Here is a tiny trained network, its code and every weight. The questions are about switching its units off for an input and a class, where a switched-off unit gives its printed mean instead of its output.

import numpy as np


def w(rows, s, z=0):
    codes = np.array(rows[::2]) - 128.0
    scale = np.full(codes.shape[1], s)
    scale[-1] = z or s
    return codes * scale


def norm(h):
    return h / np.sqrt((h * h).mean(-1, keepdims=True) + 1e-5)


def f(y):
    return y / 2 * (1 + np.tanh(0.7978845608 * (y + 0.044715 * y**3)))


def log_softmax(a):
    a = a - a.max(-1, keepdims=True)
    return a - np.log(np.exp(a).sum(-1, keepdims=True))


def net(x, mask):
    res = np.array(x, float).reshape(1, 8) / 4 @ E
    u = 0
    for l in range(2):
        y = f(norm(res) @ A[l][:, :-1].T + A[l][:, -1])
        res = res + np.where(mask[u : u + 12], y, B[l][:, -1]) @ B[l][:, :-1]
        u += 12
    return log_softmax(norm(res)[-1] @ U[:, :-1].T + U[:, -1])


A, B = {}, {}
E = w([
[176,152,170,203],'x0',
[184,158,181,225],'x1',
[133,132,135,139],'x2',
[178,151,172,194],'x3',
[5,194,97,137],'x4',
[149,244,112,69],'x5',
[98,145,253,92],'x6',
[122,154,142,184],'x7',
],0.0067)
A[0] = w([
[119,197,110,83,45],'L0N1',
[114,149,125,164,72],'L0N2',
[101,93,129,87,88],'L0N3',
[159,168,92,126,129],'L0N4',
[138,174,128,89,106],'L0N5',
[104,138,254,80,119],'L0N6',
[153,203,133,61,8],'L0N7',
[65,29,150,153,42],'L0N8',
[178,182,111,123,87],'L0N9',
[206,183,177,116,175],'L0N10',
[138,114,170,202,181],'L0N11',
[174,145,123,50,27],'L0N12',
],0.013,0.0018)
B[0] = w([
[162,132,167,158,185],'L0N1',
[134,158,101,129,140],'L0N2',
[120,137,144,128,169],'L0N3',
[143,103,125,172,158],'L0N4',
[117,121,170,150,166],'L0N5',
[96,92,5,121,255],'L0N6',
[116,132,191,145,202],'L0N7',
[130,135,210,166,224],'L0N8',
[120,104,137,176,173],'L0N9',
[100,68,142,111,244],'L0N10',
[94,134,152,61,230],'L0N11',
[146,161,169,98,180],'L0N12',
],0.018,0.0051)
A[1] = w([
[182,135,96,231,194],'L1N1',
[17,254,99,216,64],'L1N2',
[98,99,77,87,187],'L1N3',
[181,79,115,94,8],'L1N4',
[183,77,98,76,10],'L1N5',
[65,43,104,163,120],'L1N6',
[89,111,145,164,177],'L1N7',
[163,144,68,162,76],'L1N8',
[164,192,157,54,124],'L1N9',
[92,149,50,139,218],'L1N10',
[120,70,141,173,18],'L1N11',
[182,109,166,152,2],'L1N12',
],0.011,0.0011)
B[1] = w([
[25,52,91,115,156],'L1N1',
[201,26,190,44,232],'L1N2',
[105,159,84,90,181],'L1N3',
[172,131,115,98,141],'L1N4',
[184,161,122,91,146],'L1N5',
[91,196,131,118,254],'L1N6',
[119,181,147,94,195],'L1N7',
[148,114,63,161,123],'L1N8',
[5,145,181,115,146],'L1N9',
[179,132,37,88,166],'L1N10',
[87,152,172,109,185],'L1N11',
[98,111,133,96,155],'L1N12',
],0.014,0.006)
U = w([
[165,126,138,87,168],'0',
[204,107,147,63,117],'1',
[128,159,126,122,168],'2',
[132,212,188,204,165],'3',
[129,198,119,166,253],'4',
[148,188,134,109,40],'5',
[122,147,1,168,6],'6',
[168,194,130,139,71],'7',
],0.0088,0.0021)

Each question gives the input, the list of numbers given to net, and the class t.
The units are the neurons (one row each of A and B). Each row of codes is followed by its name. A weight is (code - 128) times the scale printed after its matrix; where a second scale follows, it is the last column's (A, B and U).
mask holds one flag per neuron, layer by layer. A switched-off neuron (its flag False) gives its mean, the last column of its row in B, instead of its output. The means were averaged over made-up inputs and are rounded, as every weight is.
A unit's drop is (log p(t) with every unit on - log p(t) with that unit switched off) / (log p(t) with every unit on - log p(t) with every unit switched off).
The circuit of an input: a set's keep is (log p(t) with only the set's units on - log p(t) with every unit switched off) / (log p(t) with every unit on - log p(t) with every unit switched off). Starting from the 12 units with the biggest drops (on a tie, the unit counted first), units are removed one at a time, each time the one whose removal leaves the highest keep (on an exact tie, the one counted first), for as long as the keep stays at least 0.8.
units of the circuit, in order: the units of the circuit, biggest drop first
top k neurons: the k neurons with the biggest drops, biggest first
top k neurons in layer l: the k neurons of layer l with the biggest drops, biggest first
drop when u is switched off: that unit's drop, to one decimal
input [5,-5,4,5,6,-3,7,-2], class 6: units of the circuit, in order : [L0N6]
input [-1,0,4,0,3,-6,-6,-1], class 3: units of the circuit, in order : [L0N8, L0N6]
input [0,8,3,2,8,-6,-8,-4], class 1: top 2 neurons : [L1N2, L0N6]
input [-3,-1,6,-7,-1,-8,2,3], class 3: units of the circuit, in order : [L0N8, L1N2]
input [-3,-2,-3,5,6,-4,-6,4], class 1: units of the circuit, in order : [L1N2, L0N10]
input [4,-6,5,-7,1,-6,8,-5], class 6: top 2 neurons : [L0N6, L0N7]
input [5,6,8,-3,5,4,8,3], class 6: top 2 neurons : [L0N6, L0N8]
input [-4,-8,-1,2,2,8,-4,3], class 3: top 3 neurons in layer 0 : [L0N6, L0N1, L0N12]
input [8,5,-5,4,2,-4,-6,8], class 0: top 2 neurons in layer 1 : [L1N2, L1N1]
input [5,6,-3,-2,8,2,-3,3], class 1: drop when L1N2 is switched off : 1.0
input [6,6,-1,-1,6,6,6,6], class 0: drop when L1N2 is switched off : 0.8
input [2,-1,-3,-4,5,8,2,-2], class 3: drop when L0N6 is switched off : 0.2
input [4,7,-1,-3,-1,1,8,5], class 6: drop when L0N8 is switched off : 0.1
input [-4,4,4,5,-3,1,-8,-6], class 6: units of the circuit, in order : [L1N2]
